Below is a small trained network, with its code and all its weights. Each question gives an input and a class and asks what happens when units are switched off, that is, made to give their printed mean instead of their output.

import numpy as np


def w(rows, s, z=0):
    codes = np.array(rows[::2]) - 128.0
    scale = np.full(codes.shape[1], s)
    scale[-1] = z or s
    return codes * scale


def f(y):
    return y / 2 * (1 + np.tanh(0.7978845608 * (y + 0.044715 * y**3)))


def log_softmax(a):
    a = a - a.max(-1, keepdims=True)
    return a - np.log(np.exp(a).sum(-1, keepdims=True))


def net(x, mask):
    res = np.array(x, float).reshape(1, 4) / 4 @ E
    y = f(res @ A[0][:, :-1].T + A[0][:, -1])
    res = res + np.where(mask, y, B[0][:, -1]) @ B[0][:, :-1]
    return log_softmax(res[-1] @ U[:, :-1].T + U[:, -1])


A, B = {}, {}
E = w([
[73,31,254,203,84],'x0',
[218,201,196,175,117],'x1',
[61,137,248,19,164],'x2',
[200,72,95,117,131],'x3',
],0.008)
A[0] = w([
[153,115,91,173,91,202],'n1',
[69,81,209,88,147,127],'n2',
[35,195,81,142,78,142],'n3',
[183,158,156,26,152,255],'n4',
[119,45,90,15,130,162],'n5',
[132,144,74,78,151,246],'n6',
[194,2,121,104,91,162],'n7',
],0.014,0.0056)
B[0] = w([
[149,160,205,144,168,243],'n1',
[227,103,175,146,113,243],'n2',
[86,160,126,76,199,189],'n3',
[102,196,64,200,118,254],'n4',
[211,180,95,119,127,246],'n5',
[96,192,145,199,153,255],'n6',
[7,135,164,229,120,239],'n7',
],0.017,0.0095)
U = w([
[105,211,101,182,198,216],'0',
[51,29,157,151,143,4],'1',
[179,83,155,95,150,130],'2',
[118,48,98,51,155,42],'3',
[255,132,152,175,31,150],'4',
],0.0087,0.0041)

Each question gives the input, the list of numbers given to net, and the class t.
The units are the neurons (one row each of A and B). Each row of codes is followed by its name. A weight is (code - 128) times the scale printed after its matrix; where a second scale follows, it is the last column's (A, B and U).
mask holds one flag per neuron, in row order. A switched-off neuron (its flag False) gives its mean, the last column of its row in B, instead of its output. The means were averaged over made-up inputs and are rounded, as every weight is.
A unit's drop is (log p(t) with every unit on - log p(t) with that unit switched off) / (log p(t) with every unit on - log p(t) with every unit switched off).
The circuit of an input: a set's keep is (log p(t) with only the set's units on - log p(t) with every unit switched off) / (log p(t) with every unit on - log p(t) with every unit switched off). Starting from all 7 units, units are removed one at a time, each time the one whose removal leaves the highest keep (on an exact tie, the one counted first), for as long as the keep stays at least 0.8.
circuit, biggest first: the units of the circuit, biggest drop first
most important unit: the unit with the biggest drop
top k neurons: the k neurons with the biggest drops, biggest first
drop when u is switched off: that unit's drop, to one decimal
input [7,-8,-8,6], class 1: circuit, biggest first	(n7; n4)
input [1,-3,5,-1], class 4: most important unit	n2
input [7,-8,-6,-5], class 1: circuit, biggest first	(n4; n5)
input [5,-1,-1,1], class 1: top 3 neurons	(n5; n7; n4)
input [1,-8,2,-4], class 2: circuit, biggest first	(n4; n7)
input [-2,-2,7,-2], class 4: top 2 neurons	(n2; n7)
input [7,-3,2,7], class 4: top 2 neurons	(n2; n5)
input [8,2,1,5], class 1: top 2 neurons	(n7; n5)
input [3,-2,3,-2], class 4: drop when n2 is switched off	0.1
input [8,6,2,1], class 4: drop when n2 is switched off	0.2
input [7,8,-6,-4], class 4: drop when n5 is switched off	-0.1
input [2,1,-2,4], class 1: drop when n4 is switched off	0.3
